Below is a small trained network, with its code and all its weights. Each question gives an input and a class and asks what happens when units are switched off, that is, made to give their printed mean instead of their output.

import numpy as np


def w(rows, s, z=0):
    codes = np.array(rows[::2]) - 128.0
    scale = np.full(codes.shape[1], s)
    scale[-1] = z or s
    return codes * scale


def f(y):
    return y / 2 * (1 + np.tanh(0.7978845608 * (y + 0.044715 * y**3)))


def log_softmax(a):
    a = a - a.max(-1, keepdims=True)
    return a - np.log(np.exp(a).sum(-1, keepdims=True))


def net(x, mask):
    res = np.array(x, float).reshape(1, 5) / 4 @ E
    y = f(res @ A[0][:, :-1].T + A[0][:, -1])
    res = res + np.where(mask, y, B[0][:, -1]) @ B[0][:, :-1]
    return log_softmax(res[-1] @ U[:, :-1].T + U[:, -1])


A, B = {}, {}
E = w([
[141,86,138,147],'x0',
[105,157,120,251],'x1',
[117,66,96,167],'x2',
[144,120,27,143],'x3',
[173,113,131,139],'x4',
],0.013)
A[0] = w([
[89,109,74,97,237],'neuron 0',
[203,107,116,154,243],'neuron 1',
[248,150,68,122,227],'neuron 2',
[35,174,159,168,243],'neuron 3',
[120,152,191,102,186],'neuron 4',
[161,189,69,132,253],'neuron 5',
[144,86,128,63,129],'neuron 6',
],0.014,0.0057)
B[0] = w([
[86,91,26,44,210],'neuron 0',
[159,32,194,221,220],'neuron 1',
[169,41,102,93,252],'neuron 2',
[28,121,140,118,254],'neuron 3',
[28,123,216,66,208],'neuron 4',
[29,1,51,117,240],'neuron 5',
[145,71,154,133,206],'neuron 6',
],0.0088,0.01)
U = w([
[182,36,122,141,214],'0',
[12,132,100,163,218],'1',
[112,162,60,28,201],'2',
[240,173,39,117,70],'3',
[165,254,94,127,12],'4',
[255,148,202,229,11],'5',
[70,219,206,82,123],'6',
[214,237,122,145,3],'7',
],0.009,0.0027)

Each question gives the input, the list of numbers given to net, and the class t.
The units are the neurons (one row each of A and B). Each row of codes is followed by its name. A weight is (code - 128) times the scale printed after its matrix; where a second scale follows, it is the last column's (A, B and U).
mask holds one flag per neuron, in row order. A switched-off neuron (its flag False) gives its mean, the last column of its row in B, instead of its output. The means were averaged over made-up inputs and are rounded, as every weight is.
A unit's drop is (log p(t) with every unit on - log p(t) with that unit switched off) / (log p(t) with every unit on - log p(t) with every unit switched off).
The circuit of an input: a set's keep is (log p(t) with only the set's units on - log p(t) with every unit switched off) / (log p(t) with every unit on - log p(t) with every unit switched off). Starting from all 7 units, units are removed one at a time, each time the one whose removal leaves the highest keep (on an exact tie, the one counted first), for as long as the keep stays at least 0.8.
units of the circuit, in order: the units of the circuit, biggest drop first
most important unit: the unit with the biggest drop
top k neurons: the k neurons with the biggest drops, biggest first
drop of u: that unit's drop, to one decimal
input [-4,7,-2,-7,0], class 6: units of the circuit, in order -> neuron 5; neuron 4
input [-1,8,-8,-5,2], class 6: units of the circuit, in order -> neuron 4; neuron 0
input [6,4,-5,-6,6], class 6: top 2 neurons -> neuron 4; neuron 5
input [0,-3,7,4,-8], class 2: most important unit -> neuron 0
input [-1,-1,0,-6,6], class 6: units of the circuit, in order -> neuron 4; neuron 5
input [0,8,-8,5,6], class 0: top 3 neurons -> neuron 2; neuron 1; neuron 4
input [2,-1,2,-3,-6], class 6: units of the circuit, in order -> neuron 5; neuron 2
input [2,4,-5,7,-1], class 0: top 2 neurons -> neuron 2; neuron 4
input [2,-7,-3,-3,-2], class 6: units of the circuit, in order -> neuron 4; neuron 5
input [6,4,7,-3,0], class 5: top 3 neurons -> neuron 5; neuron 0; neuron 4
input [-6,-8,-4,2,7], class 0: top 2 neurons -> neuron 6; neuron 2
input [0,1,8,-4,5], class 5: drop of neuron 5 -> 0.3
input [-2,8,-2,3,8], class 0: drop of neuron 1 -> 0.4
input [2,-7,1,-8,0], class 6: units of the circuit, in order -> neuron 4
input [6,4,-8,-6,-2], class 6: drop of neuron 1 -> 0.0
input [-3,-7,-7,-5,1], class 6: drop of neuron 4 -> 0.1
